In the rows, 128 means zero.
Known rows:
veplor: [155 139 173  65 150 122 151 147 133  82]
vunel: [136 140 125  62 136  79 137 113 140 141]
grutris: [123 150 171 114 110 111 169 132 120  88]
bruran: [ 91  85 110 155 141 102  80  98 132 141]
veso: [116 145 168 110 111 124 159 129 113  87]
sibrin: [ 96  99 125 167 151  82  91  82 131 141]
flopar: [144 115 145  70 162 118 107 131 120 105]
klukoru: [188 112 125 132 166  85 141 111  86 161]
dritrom: [110 122 150 127 138 116 125 115 108  92]
volor: [140 140 111 163 107  81 165  81 104 171]
degeton: [127  99  92  66 145 125  79 102 136 149]
fabrel: [ 70  87 134 165 168 141 125  85 154 110]
funa: [141 114 143  75 164 131 107 139 125  96]
ludrok: [121  95 160 172 159  82 116 117 111 115]
vogan: [125 125  97 154 129  83 126  65  92 178]
treva: [109 157 142 115 114  85 152  93 126 126]
kelistak: [145 113 145  66 163 116 110 133 128 101]
nolem: [119 150 172 112 111 112 171 137 118  92]
ludel: [121 144 170 118 113 116 169 137 113  89]
goketu: [173 125 113  78 133 184  80 126 136 113]
lagerer: [ 79 112 160 103 139 152 151 118 131  63]

Facts:
leni Ψ a; drasto Ψ b; stoplu Ψ a; fitrik Ψ c; vogan Ψ b; bretor Ψ c
tomum Ψ c; steflar Ψ a; ludrok Ψ c; beskol Ψ c; brustibam Ψ b; nofek Ψ c
bagas Ψ a; pidulen Ψ a; guler Ψ c; deses Ψ c; plema Ψ a; ketri Ψ a
ruflon Ψ c; limil Ψ c; grutris Ψ b; peske Ψ b; giduk Ψ c; ristuze Ψ c
volor Ψ b; flopar Ψ a; briklor Ψ b; skepus Ψ c; klubos Ψ a; treva Ψ b
ladubon Ψ b; stuzu Ψ b; nuzol Ψ b; dritrom Ψ b; nogil Ψ a; trubo Ψ c
goketu Ψ a; steku Ψ c; flebo Ψ a; mulel Ψ b; fabrel Ψ c; fastar Ψ a
savo Ψ a; bruran Ψ c; sibrin Ψ c; lagerer Ψ b; dafir Ψ c; veplor Ψ a
ritam Ψ b; kelistak Ψ a; funaril Ψ c; stobem Ψ c; kalom Ψ c; ledanis Ψ c
kedron Ψ c; degeton Ψ a; todur Ψ b; nefes Ψ b; vaklu Ψ b; vunel Ψ a
drekir Ψ c; zogibrum Ψ a; rulik Ψ b; nolem Ψ b; britis Ψ b; klukoru Ψ a
rumusek Ψ a; lizem Ψ c; funa Ψ a; ludel Ψ b; klotrifi Ψ b; gruskol Ψ a
veso Ψ b; rutra Ψ b; sistik Ψ b; riplel Ψ c; bradron Ψ b; stuflebik Ψ b
poskul Ψ c; raklis Ψ c; nuge Ψ c; leni π 597; drasto π 597; stoplu π 597
fitrik π 685; vogan π 685; bretor π 597; tomum π 685; steflar π 597; ludrok π 685
beskol π 597; brustibam π 597; nofek π 685; bagas π 597; pidulen π 597; guler π 685
deses π 597; plema π 597; ketri π 597; ruflon π 597; limil π 597; grutris π 597
peske π 597; giduk π 597; ristuze π 597; volor π 597; flopar π 685; briklor π 597
skepus π 597; klubos π 597; treva π 597; ladubon π 685; stuzu π 597; nuzol π 597
dritrom π 685; nogil π 597; trubo π 597; goketu π 597; steku π 685; flebo π 685
mulel π 597; fabrel π 685; fastar π 597; savo π 597; bruran π 685; sibrin π 685
lagerer π 685; dafir π 597; veplor π 597; ritam π 597; kelistak π 685; funaril π 597
stobem π 685; kalom π 685; ledanis π 597; kedron π 597; degeton π 685; todur π 597
nefes π 597; vaklu π 597; vunel π 597; drekir π 597; zogibrum π 597; rulik π 685
nolem π 597; britis π 597; klukoru π 685; rumusek π 685; lizem π 685; funa π 685
ludel π 597; klotrifi π 597; gruskol π 597; veso π 597; rutra π 685; sistik π 685
riplel π 597; bradron π 597; stuflebik π 597; poskul π 597; raklis π 597; nuge π 597
leni θ rulik; leni θ peske; leni θ pidulen; leni θ stoplu; drasto θ giduk; drasto θ steku
drasto θ gruskol; drasto θ plema; drasto θ nofek; fitrik θ stuzu; fitrik θ stuflebik; vogan θ ledanis
vogan θ klukoru; bretor θ ledanis; bretor θ peske; bretor θ stobem; steflar θ zogibrum; beskol θ ritam
beskol θ ludrok; beskol θ klukoru; brustibam θ nogil; brustibam θ klukoru; deses θ ladubon; ketri θ ristuze
ketri θ steku; ruflon θ guler; volor θ klukoru; skepus θ rulik; skepus θ britis; treva θ kedron
treva θ funa; treva θ funaril; trubo θ giduk; trubo θ nogil; trubo θ todur; trubo θ veplor
goketu θ veplor; goketu θ grutris; goketu θ rutra; mulel θ rumusek; mulel θ giduk; mulel θ zogibrum
fabrel θ gruskol; fabrel θ rutra; bruran θ stuzu; bruran θ guler; bruran θ lagerer; sibrin θ ristuze
degeton θ peske; nefes θ stuflebik; nefes θ fastar; vunel θ veso; klotrifi θ limil; sistik θ bagas
sistik θ stoplu; riplel θ giduk; riplel θ nogil; riplel θ funaril; riplel θ zogibrum; riplel θ nofek
bradron θ stuzu; bradron θ drekir; poskul θ nogil; leni Σ fitrik; fitrik Σ stuzu; bretor Σ skepus
tomum Σ bretor; pidulen Σ flebo; guler Σ peske; deses Σ poskul; plema Σ beskol; ketri Σ ladubon
ruflon Σ kedron; limil Σ steku; grutris Σ vogan; peske Σ briklor; flopar Σ ludrok; briklor Σ dritrom
klubos Σ sibrin; ladubon Σ leni; stuzu Σ ruflon; nuzol Σ klotrifi; dritrom Σ rumusek; nogil Σ ledanis
goketu Σ savo; flebo Σ nuzol; mulel Σ klubos; fabrel Σ lagerer; fastar Σ bradron; savo Σ ketri
lagerer Σ deses; dafir Σ vaklu; veplor Σ rulik; kelistak Σ funaril; stobem Σ vunel; kalom Σ bagas
degeton Σ steflar; todur Σ fabrel; nefes Σ mulel; vaklu Σ degeton; drekir Σ stobem; zogibrum Σ veplor
rulik Σ klukoru; nolem Σ trubo; britis Σ rutra; funa Σ fastar; ludel Σ flopar; klotrifi Σ raklis
gruskol Σ brustibam; veso Σ kelistak; rutra Σ todur; sistik Σ kalom; riplel Σ nefes; bradron Σ nolem
poskul Σ pidulen; raklis Σ goketu; nuge Σ veso

Rows:
[135  99  98  90 111 183  89 144 144 169] | leni
[146 138 109 120 108 171 110 109 125  84] | klotrifi
[ 96 117 145 119  80 160 129 159 122 122] | stuzu
[119 146 176 182 161  57 153  78 149 135] | trubo
[138 112 132 201 128  72 156  92 114 169] | beskol
[147 140 164  59 139  84 158 152 131 104] | bagas
[150 127 157  64 139 137 146 160 137  89] | fastar
[111  98 120 171 115 111 131 117 130 147] | bretor
[105 169 161 116 136 113 154  79 143 107] | mulel
[134 130 159  68 177  87 118 122 128 104] | rumusek
[111 114 138 160 124  77 136 107 137 146] | skepus
[120 105 139 152 117 189  77 135 105 122] | ladubon
[111 124 138 112  92 144 153 152 116  94] | peske
[116 121 187 162 133  83 156 143 121 110] | kedron
[167  95 155 177 130 173 103 156 122  65] | raklis
[133 162 153  66 157  72 145  94 153 127] | steflar
[ 87 126 160 112 138 136 137 115 123  82] | rutra
[110 144 159 103  98  98 159 140 116  99] | stuflebik

The same elements again, as new rows of numbers:
Known rows:
ludel: [141 148 105  97 133 144 146 136 134 158  63  82 202 110 124 133 133  98
  78 117 125 128 133 145 116 164 142 144 110 143 137 100 133 119 108 133
 123  83 126 106 159 168 178 144 158 109 144 135 110]
vaklu: [111 131 159 122 148 119 129 129 139 127  66 119 206 124 123 146 111 114
  93 137 123 109 143 175  92 106 142 140 124 113 138 130 126 143 112 109
 139 133 116 158 173 153 140 123 147 108 121 129 111]
savo: [140 132 105  74 176 149 130 192 136 127 156 138 113 105 140  98 126 122
 204 155 144 103 111  98 136 127  97  99 129 114 121 134 117 121 145 129
 134 114 147 159 106 116 142 138 135  91 126 149 145]
fabrel: [173 152 125 140  64 107 151  81  80 112 184 117  71 176 120 131 141 122
 104 104  98 155 138 151 141 139 148 146 164 131 102 165 126  83 157 135
 113 172 129  68 109  98  85 142 151 184 120  81 111]
drasto: [ 99 132 131 127 111 160 141 116 113  97  80 115 216 130 146 135 115 125
 106 115 144 118 149 164  80 158 150 164 108  97 137 132 136 144 115 128
 117 112 129 128 211 157 131 135 157 127 138 123  83]
tomum: [132 123 100 173  88  86 126 105 106 119 144 122  63 148 102 153 147 143
  84 116 122 138  99 132 137  83 120 130 116 141 116 155 115 139 115 127
 125 127 139 105  91  68 112 152  82 157 126 130 132]
rutra: [121 115 181  86 118 120 127 140 113 130  96 132 162 114 148 203  93  79
 105 151 121 149 168 157 101 165 124 151 145 154 165 143 160 111 140  90
 115 143  96  78 132 150 148 109 187 126 130 123  81]
ludrok: [163 138 136 118  91  86 141  98  77 148 155  88  57 138 120 122 199 123
 105  75  63 118  97 145 153 123  91 123  83 169 112 141 141  94 117 122
 105 137 138  45 109  65 124 162 108 131 130 120 135]
funaril: [121 129  72 181  83  90 101  88 111 126 134 147 126 145  54 107 136 106
 134  87 103 126 110 137 166 116 176 144 115 128 114 127 113 132 129 115
 110 131 161 100 113 127 145 126  98 127 103 104 112]
ritam: [139 160 147 115 129 134 121 112 138 140  74 103 193 120 159 159 133 120
  89 123 111 114 153 161  92 151 153 132 131  94 150 140 137 138  94 145
 122 146  97 120 155 135 126 120 123  77 150 133  96]
ristuze: [178 149 110 168  82 109 151 102 123 113 123 114 100 119 134 111 123 121
 150 126 112 138 135 130 165 119 172 136 141 122 103 138  98  90 138 142
 155 126 159  97  89 100 119 149  97 150 111 138 158]
ruflon: [131 185  86 143  71  89 142  59 125 113 156 118 116 136 159  92 179 174
 154  84 126 171 125 133 181  84 124 145 141 122 101 160 107 156 150 147
 129 114 157 136 106 107 105 173 157 165 123  63 116]
limil: [143 168  92 160 125  95 110  95 144 155 183 101 108 122 130 130 109 144
  71 121 114 147 141 162 162 113 159 159 137 152 113 125 113 174 130 137
 100 118 166 130 130 133  81 175 139 148 130 110 145]
todur: [112 116 150 135 125 152 134 103 145 116  74 120 198 124 138 117  80  95
 100 137 116 125 157 160 108 119 165 139 122 122 135 142 128 139 143 111
 138 111 130 111 115 161 131 163 169  91 137 132 148]
riplel: [136 150  94 185 113 138 129 111 114 112 136 119  93 120 148 107 134 117
 118 114 122 129 154 102 133 122 148 126 124 134  90 114 102 112 117 139
 126 109 113 128 151 139  96 139 118 152 108  97 108]
giduk: [142 138  98 192 108  94 130 119 142 112 118 137 112 122 131 103 117 131
 152  88 122 112 133 130 143  96 153 153 122 120  81 150 119 115 111 127
 137 120 166 132 129 118 110 161  86 140 114  91 138]
skepus: [ 75 203  74 174 104 102 161 106 130 113 124 117 107 175  94  92 154 185
  98 129 169 103 154 125 159 119 164 127 117  85  71 148  86 113 156 141
 180 114 177 139 141 117 108 111  80 192  99 105 160]
briklor: [108 126 160 122 151 138 120 140 136 140  76 120 209 120 130 138 106 112
  70 135 142 112 166 161  91 141 159 147 116 133 143 119 138 151 116 109
 122 118 113 118 142 159 131 145 156 118 166 122 105]
kalom: [153 108 130 157 116  77 125  99 120 138 150 118  58 167 100 138 143 145
 122 119 124 160 118 126 133 106  93 119 143 147 142 134 151  98 112 137
 150 116 100  80 117 101 100 125 113 150 161  99 124]
veplor: [169 118 104 155 178 135 130 189 159 138 151 169 100  94 138 115 115 158
 179 111 157 107 103  82 148 107  94  67 112 123 124 113 112 121 102 132
  95 121 110 137 120 137 110  82 123 115 142 182 158]
drekir: [161 153  82 197 143  97 140 123 128 146 146 102  72  93 115 117 144 115
 114 100 159 146 136 122 168 107 135 120 158 127  99 125  83 117 138 163
 123 135 160 147 121 108 123 178  75 189 134 127 133]

Rows:
[ 81 134 133 118 131 140 121 105 152 104 118 103 221 108 100 149 114  85
  83 144 133 158 137 131  68 161 147 152 137 123 160 141 142 173 108 133
 104 133 128  96 158 169 143 127 155 111 129 126 117] | treva
[107 102 193 121 145 137  67  96 110 118  97 125 143 168 116 179  69 108
  86 133 107 115 134 158 104 160 134 161 113 154 133 117 166 119 139 105
 118 138  97 121 153 114 127 148 139 113 131 140  74] | lagerer
[130  98 202 119 137 138  95 118 125 138 106 136 169 143 112 174  90 111
  63 139 125 114 169 158  62 152 132 135 113 144 162 124 174 132 128 110
 134 133 106 106 153 131 139 123 137 118 173 140 105] | dritrom
[185 132 183 145  67 106 155  94 111  73 145 113  55 128 127 149 132 124
 147 130  56 156 136 132 148 146 142 137 139 146 111 130 133  77 136 134
 158 117 151  93 112  69 110 122 101 175 107 166 175] | sibrin
[ 94 113  55  82 159 182 150 225 140 131 105 131  96 105 170  99 143 156
 171 142 141 120  97  66 139 166 109 115 108  88 104 132 121 104 142 148
 118  95  95 164 125 168 132 113 128  86 137 145 123] | nogil
[137 117 157 184  90  73 186  87 122 106 188 131  92 113 109  73 167 146
  89  86 110 105 129 153 183 130 136 168 201 121  64 153  91 105 122 154
 152  88 161 118  88  77 104 138 100 146  89 107 133] | deses
[157 122 116  75 180 158 168 219 137 114 129 132 106 112 157 109 143 155
 181 145 124 117 102 109 150 140 102  91 147 121 129 132 135 130 160 134
 123 146 137 148  93 162 112  92 180 150 104 154 157] | goketu

